Read these off the row that follows.
1) Read off the 3rd entry from the left.
2) Read off the entry just right of the largest entry.
3) Read off the entry just right of 133.
4) Read off the first entry from the left.
[123 105 120 141 120 133 145 129 136 137 122 127 139 134]
1) 120
2) 129
3) 145
4) 123

Read these off the grid that follows. Indices start at 0.
1) Which number is the bottom-left entry?
2) Which number is the bottom-right entry?
3) Which number is the entry just right of the smallest entry?
4) Which number is the top-left entry?
5) Which number is the entry directly below 116?
6) Which number is the entry in row 1 and column 0?
7) Which number is the entry at row 2, column 1?
8) Which number is the entry just left of 124?
[[148 130 146 136 131 106]
 [117 139 134 121 131 144]
 [120 111 103 130 122 130]
 [114 140 130 112 113 150]
 [138 136 142 123 115 122]
 [121 113 105 128 120 130]
 [120 130 124 125 129 137]
 [118 141 136 121 131 144]
 [129 108 108 142 141 117]
 [113 140 130 112 116 151]
 [138 142 152 129 137 123]]
1) 138
2) 123
3) 130
4) 148
5) 137
6) 117
7) 111
8) 130

Questions about the grid below.
1) What is the 3rd smallest entry?
2) What is the 5th entry, reading row by row?
3) What is the last entry, reading row by row?
4) What is the first entry in the row that holds the smallest entry?
5) What is the minimum?
6) What is the second entry on the diagonal from the top-right corner?
7) What is the second largest entry?
8) What is the bottom entry of the column that holds the smallest entry?
[[146 115 119 110 140 148 132 127 142 112 147 146 126 127 142]
 [115 132 131 129 124 125 127 118 113 132 112 123 136 113 128]
 [128 137 119 134 115 136 109 126 126 122 133 120 108 140 132]
 [116 135 126 119 125 130 138 129 123 122 125 132 115 131 132]
 [141 122 129 145 119 125 125 133 140 131 144 125 124 134 128]
 [130 132 132 132 120 120 143 136 138 131 125 123 116 127 131]
 [119 127 135 139 132 118 134 127 118 146 150 135 141 152 116]
 [135 121 126 112 129 132 138 128 133 117 121 133 124 112 136]]
1) 110
2) 140
3) 136
4) 128
5) 108
6) 113
7) 150
8) 124

Read these off the grid that follows.
1) Give the 1st entry, reading row by row.
2) Give the bottom-right entry.
3) Give the bottom entry of the column that holds the largest entry.
4) Give the top-right entry.
5) Give the entry directly above the smallest entry.
6) Give the entry directly below the largest entry.
7) Give the smallest entry in the last column.
8) Give the 2nd entry in reading order.
[[127, 128, 128, 124, 134, 128, 124, 127, 125, 125, 127, 131, 131],
 [131, 130, 131, 127, 131, 126, 127, 130, 124, 125, 125, 134, 130],
 [124, 128, 127, 115, 148, 128, 114, 124, 118, 118, 124, 137, 139],
 [124, 126, 127, 116, 150, 127, 115, 123, 121, 118, 126, 135, 139],
 [127, 129, 128, 120, 138, 128, 119, 127, 120, 122, 124, 136, 135],
 [128, 129, 128, 124, 133, 128, 123, 128, 123, 125, 125, 133, 132]]
1) 127
2) 132
3) 133
4) 131
5) 127
6) 138
7) 130
8) 128

[[121 133 123 121 134 140 122 139 129 124 131 129]
 [129 131 126 140 146 120 135 124 125 133 138 126]
 [110 132 126 127 118 130 138 130 119 142 124 124]
 [140 123 108 134 133 125 136 125 136 141 139 125]
 [114 127 117 134 129 140 140 126 132 144 122 152]
 [137 151 121 127 124 117 126 117 139 139 139 129]
 [131 116 132 145 116 130 124 126 123 122 114 129]
 [132 124 127 138 126 125 128 131 139 121 136 131]
 [132 133 138 103 110 155 146 104 133 126 122 129]
 [130 146 136 128 123 125 131 122 123 116 129 108]
 [123 125 130 109 141 141 158 129 126 140 140 140]
 [133 130 115 134 130 132 125 129 120 118 131 112]
 [120 146 126 131 132 131 110 133 133 130 136 135]
 [134 126 134 135 135 155 108 139 135 105 136 127]
 [125 111 135 118 113 130 131 137 150 136 120 131]
 [122 134 129 129 138 134 129 125 120 142 140 128]]
Report the bottom entry of the column that holds the smallest entry.
Answer: 129
Report the entry directly below 151.
Answer: 116
Report the entry in the top-right corner.
Answer: 129
The 3rd entry, reading row by row: 123
Report the last entry, reading row by row.
Answer: 128
Report the 1st entry in reading order.
Answer: 121
The entry directly above the largest entry is 131
The bottom-left entry is 122
Report the smallest entry in the last column.
Answer: 108
Report the 2nd-last entry, reading row by row.
Answer: 140
The second entry on the diagonal from the top-right corner -> 138
Report the fifth entry in reading order.
Answer: 134
The third entry from the end, reading row by row is 142
Report the entry just right of the largest entry.
Answer: 129
The largest entry in the last column: 152
The entry just left of the smallest entry -> 138
Report the top entry of the column that holds the largest entry.
Answer: 122
Report the 2nd entry, reading row by row.
Answer: 133
The fourth entry from the end, reading row by row: 120
The second smallest entry is 104
Report the 3rd entry on the diagonal from the top-right corner.
Answer: 142

Questions about the array below.
1) The bottom entry of the column that holds the smallest entry?
2) The 2nd entry, reading row by row?
3) The first entry of the largest entry's row?
4) The fifth entry in reading order?
5) The entry directly above the smallest entry?
6) The bottom-right entry?
7) The 2nd entry on the main diagonal?
8) The entry just left of 107?
[[123 142 129 123 121 138 113 137 145 122 123 123 118 138 137 135]
 [134 145 111 124 135 122  98 134 137 126 105 124 113 155 119 139]
 [125 150 130 121 121 143 107 142 151 117 123 122 115 139 138 136]
 [124 138 125 125 125 134 114 136 141 124 122 126 120 135 135 134]
 [130 136 128 129 127 145 129 129 140 118 147 135 110 136 127 134]
 [124 138 125 124 126 134 114 136 140 125 121 126 120 136 134 134]
 [123 143 129 123 121 138 113 137 145 122 123 123 118 138 137 135]
 [126 141 119 123 131 129 105 136 139 125 111 126 117 143 126 136]
 [123 136 126 127 126 135 124 130 136 122 133 131 117 132 131 130]
 [123 140 129 124 122 137 114 137 144 122 124 124 118 137 137 134]]
1) 114
2) 142
3) 134
4) 121
5) 113
6) 134
7) 145
8) 143
